-.12 -.30 -.20 .17 .11 .08
-.50 .29 -.10 .33 .07 -.34
->
-.50 .29 -.10 .33 .07 -.34
-.12 -.30 -.20 .17 .11 .08

.58 .23 -.16 -.12 .29 -.22 .15 .35 .14 -.31 -.07 .07 .18 .04
-.33 .31 .10 .16 .00 .36 .38 -.10 .26 -.03 .34 .05 -.33 -.22
-.23 .12 -.44 -.14 -.03 .18 .36 .09 .13 -.18 -.27 .33 -.32 -.35
->
-.33 .31 .10 .16 .00 .36 .38 -.10 .26 -.03 .34 .05 -.33 -.22
-.23 .12 -.44 -.14 -.03 .18 .36 .09 .13 -.18 -.27 .33 -.32 -.35
.58 .23 -.16 -.12 .29 -.22 .15 .35 .14 -.31 -.07 .07 .18 .04

.01 -.48 -.07 .35 .05 -.12 .08 -.38 .26 -.37 .12
-.27 .00 -.19 -.11 .22 -.35 -.09 -.07 -.06 -.07 -.04
.10 -.32 -.24 .11 .17 .24 -.13 -.13 -.01 .15 -.06
.09 .08 -.05 -.11 .02 .00 .08 -.13 .23 -.13 .22
->
-.27 .00 -.19 -.11 .22 -.35 -.09 -.07 -.06 -.07 -.04
.01 -.48 -.07 .35 .05 -.12 .08 -.38 .26 -.37 .12
.09 .08 -.05 -.11 .02 .00 .08 -.13 .23 -.13 .22
.10 -.32 -.24 .11 .17 .24 -.13 -.13 -.01 .15 -.06

-.11 -.45
-.06 .24
.26 .38
-.08 -.22
.20 -.26
-.02 -.32
-.01 .27
.33 .00
-.27 -.53
->
-.27 -.53
-.11 -.45
-.08 -.22
-.06 .24
-.02 -.32
-.01 .27
.20 -.26
.26 .38
.33 .00

.20 -.14 -.13 .05 .17 .02 .02 -.06 .07
.07 -.07 -.07 .03 -.11 -.06 -.05 .01 .08
-.06 -.01 -.02 .03 -.38 -.13 -.09 .04 .09
-.01 .02 .03 -.04 .25 .14 .06 -.03 -.10
-.18 .10 .08 .05 -.26 -.20 -.01 .13 .00
.10 -.02 -.04 .09 .45 -.03 .12 -.02 -.07
-.12 .08 .08 .03 -.01 -.10 .05 .06 -.05
-.03 .06 .05 .04 .11 -.12 .05 .06 -.04
-.16 .08 .11 -.10 -.27 .09 -.08 .00 -.01
-.02 .00 -.02 .05 -.15 -.19 .01 .08 .06
->
-.18 .10 .08 .05 -.26 -.20 -.01 .13 .00
-.16 .08 .11 -.10 -.27 .09 -.08 .00 -.01
-.12 .08 .08 .03 -.01 -.10 .05 .06 -.05
-.06 -.01 -.02 .03 -.38 -.13 -.09 .04 .09
-.03 .06 .05 .04 .11 -.12 .05 .06 -.04
-.02 .00 -.02 .05 -.15 -.19 .01 .08 .06
-.01 .02 .03 -.04 .25 .14 .06 -.03 -.10
.07 -.07 -.07 .03 -.11 -.06 -.05 .01 .08
.10 -.02 -.04 .09 .45 -.03 .12 -.02 -.07
.20 -.14 -.13 .05 .17 .02 .02 -.06 .07

-.11 -.07 -.20 .14 -.16 .33 .03 -.17
.24 .11 .38 -.24 .28 -.57 -.09 .30
-.02 -.02 -.04 .04 -.05 .11 -.01 -.05
.06 .03 .10 -.06 .06 -.11 -.04 .07
-.01 -.02 -.03 .03 -.05 .10 -.02 -.04
.04 .01 .06 -.03 .03 -.05 -.03 .03
->
-.11 -.07 -.20 .14 -.16 .33 .03 -.17
-.02 -.02 -.04 .04 -.05 .11 -.01 -.05
-.01 -.02 -.03 .03 -.05 .10 -.02 -.04
.04 .01 .06 -.03 .03 -.05 -.03 .03
.06 .03 .10 -.06 .06 -.11 -.04 .07
.24 .11 .38 -.24 .28 -.57 -.09 .30

.03 .46
-.15 -.51
->
-.15 -.51
.03 .46
